Below are the code and all the weights of a small trained network. Each question names an input and a target symbol and asks about switching units off, where a switched-off unit gives its printed mean instead of its output.

import numpy as np


def w(rows, s, z=0):
    codes = np.array(rows[::2]) - 128.0
    scale = np.full(codes.shape[1], s)
    scale[-1] = z or s
    return codes * scale


def norm(h):
    return h / np.sqrt((h * h).mean(-1, keepdims=True) + 1e-5)


def f(y):
    return np.maximum(y, 0)


def softmax(a):
    e = np.exp(a - a.max(-1, keepdims=True))
    return e / e.sum(-1, keepdims=True)


def log_softmax(a):
    a = a - a.max(-1, keepdims=True)
    return a - np.log(np.exp(a).sum(-1, keepdims=True))


def net(x, mask):
    ids = ['ΘΛΞβδεζμπ'.index(c) for c in x.split()]
    T = len(ids)
    res = E[ids] + P[:T]
    u = 0
    for l in range(2):
        q, k, v = (norm(res) @ M[l].T for M in (Q, K, V))
        z = softmax(np.where(np.tri(T) > 0, q @ k.T / 2**0.5, -1e9)) @ v
        res = res + np.where(mask[u], z, O[l][:, -1]) @ O[l][:, :-1]
        u += 1
        y = f(norm(res) @ A[l][:, :-1].T + A[l][:, -1])
        res = res + np.where(mask[u : u + 4], y, B[l][:, -1]) @ B[l][:, :-1]
        u += 4
    return log_softmax(norm(res)[-1] @ U[:, :-1].T + U[:, -1])


Q, K, V, O, A, B = {}, {}, {}, {}, {}, {}
E = w([
[31,179,43,134,255,245],'Θ',
[67,127,100,153,139,124],'Λ',
[137,121,34,133,142,161],'Ξ',
[72,163,212,180,165,115],'β',
[104,152,182,59,72,209],'δ',
[103,202,197,77,102,34],'ε',
[59,116,93,52,217,125],'ζ',
[86,36,144,147,143,167],'μ',
[226,91,178,83,127,108],'π',
],0.0084)
P = w([
[180,105,158,205,51,131],'0',
[9,92,167,10,109,254],'1',
[22,119,136,23,151,244],'2',
[47,127,121,51,144,227],'3',
[94,121,125,61,119,204],'4',
[117,118,124,73,113,182],'5',
[98,128,126,86,120,199],'6',
[93,116,119,109,131,207],'7',
],0.0028)
Q[0] = w([
[99,98,119,229,128,61],'0.h0',
[116,254,187,44,173,195],'0.h0',
],0.0046)
K[0] = w([
[19,158,89,51,205,225],'0.h0',
[109,32,122,87,138,3],'0.h0',
],0.0029)
V[0] = w([
[203,39,208,211,33,242],'0.h0',
[82,75,188,2,220,171],'0.h0',
],0.004)
O[0] = w([
[170,164,127,254,112,111,123],'0.h0',
[136,23,244,236,113,128,253],'0.h0',
],0.0068,0.0044)
A[0] = w([
[254,81,179,101,155,75,96],'0.n0',
[152,97,48,194,98,129,151],'0.n1',
[150,153,198,146,76,29,254],'0.n2',
[31,168,183,166,69,202,89],'0.n3',
],0.0045,0.0028)
B[0] = w([
[137,199,63,104,254,148,154],'0.n0',
[75,100,152,84,73,168,156],'0.n1',
[91,101,106,117,202,192,224],'0.n2',
[224,141,120,121,106,112,253],'0.n3',
],0.0068,0.004)
Q[1] = w([
[152,173,69,124,98,72],'1.h0',
[74,120,160,131,152,254],'1.h0',
],0.0073)
K[1] = w([
[17,101,235,80,46,99],'1.h0',
[254,212,110,197,104,95],'1.h0',
],0.0076)
V[1] = w([
[32,116,186,107,97,121],'1.h0',
[53,149,79,189,3,228],'1.h0',
],0.0063)
O[1] = w([
[72,144,160,140,24,75,107],'1.h0',
[168,115,156,108,154,2,253],'1.h0',
],0.0099,0.0028)
A[1] = w([
[65,64,118,177,136,109,182],'1.n0',
[105,177,148,140,113,25,234],'1.n1',
[63,148,185,67,148,3,2],'1.n2',
[151,72,130,172,172,232,142],'1.n3',
],0.0064,0.0029)
B[1] = w([
[122,105,45,145,104,75,210],'1.n0',
[106,194,35,162,93,98,229],'1.n1',
[67,156,181,213,76,255,224],'1.n2',
[159,132,122,213,156,167,253],'1.n3',
],0.0061,0.0044)
U = w([
[169,121,96,150,143,210,76],'Θ',
[123,150,1,85,62,141,178],'Λ',
[198,155,115,37,121,80,255],'Ξ',
[96,246,107,154,101,139,48],'β',
[181,178,93,184,72,99,164],'δ',
[60,98,133,105,103,147,139],'ε',
[102,45,147,120,127,125,135],'ζ',
[159,111,164,213,130,87,113],'μ',
[163,156,70,143,169,196,61],'π',
],0.0085,0.0044)

Each question gives the input, a string of symbols that net reads in full, and the target symbol t.
The units are the heads (2 rows each of Q, K, V and O) and the neurons (one row each of A and B). Each row of codes is followed by its name. A weight is (code - 128) times the scale printed after its matrix; where a second scale follows, it is the last column's (O, A, B and U).
mask holds one flag per unit, layer by layer, with each layer's heads first. A switched-off unit (its flag False) gives its mean, the last column of its rows in O or B, instead of its output. The means were averaged over made-up inputs and are rounded, as every weight is.
A unit's drop is (log p(t) with every unit on - log p(t) with that unit switched off) / (log p(t) with every unit on - log p(t) with every unit switched off).
The circuit of an input: a set's keep is (log p(t) with only the set's units on - log p(t) with every unit switched off) / (log p(t) with every unit on - log p(t) with every unit switched off). Starting from all 10 units, units are removed one at a time, each time the one whose removal leaves the highest keep (on an exact tie, the one counted first), for as long as the keep stays at least 0.8.
units of the circuit, in order: the units of the circuit, biggest drop first
k most important neurons: the k neurons with the biggest drops, biggest first
k most important neurons of layer l: the k neurons of layer l with the biggest drops, biggest first
drop of u: that unit's drop, to one decimal
input ε Λ Ξ, target Λ: 4 most important neurons -> (0.n3, 0.n2, 1.n2, 1.n0)
input μ δ Θ μ ε π Θ π, target π: most important neuron -> (0.n0)
input ζ ε Θ Ξ δ δ π ε, target Θ: 2 most important neurons -> (0.n2, 0.n0)
input ζ Λ β β, target ε: units of the circuit, in order -> (1.h0, 0.h0)
input δ δ β ζ μ Θ, target μ: units of the circuit, in order -> (0.h0, 1.h0)
input δ δ ζ, target μ: units of the circuit, in order -> (0.h0, 1.h0)
input μ μ δ, target δ: units of the circuit, in order -> (0.h0, 1.h0, 0.n1)
input β Θ Ξ Θ Ξ ε, target β: units of the circuit, in order -> (1.n2, 1.n1)
input μ Θ ζ Ξ ζ Λ δ, target Ξ: 2 most important neurons -> (0.n3, 1.n3)
input Λ δ β Ξ ε, target β: 2 most important neurons of layer 1 -> (1.n2, 1.n1)
input δ δ μ, target μ: drop of 0.n3 -> 0.0
input Ξ Θ δ δ, target Ξ: drop of 1.n3 -> 0.1
input δ ζ δ δ δ, target μ: drop of 0.h0 -> 0.7
input ζ δ ε δ π, target Θ: most important neuron -> (0.n0)
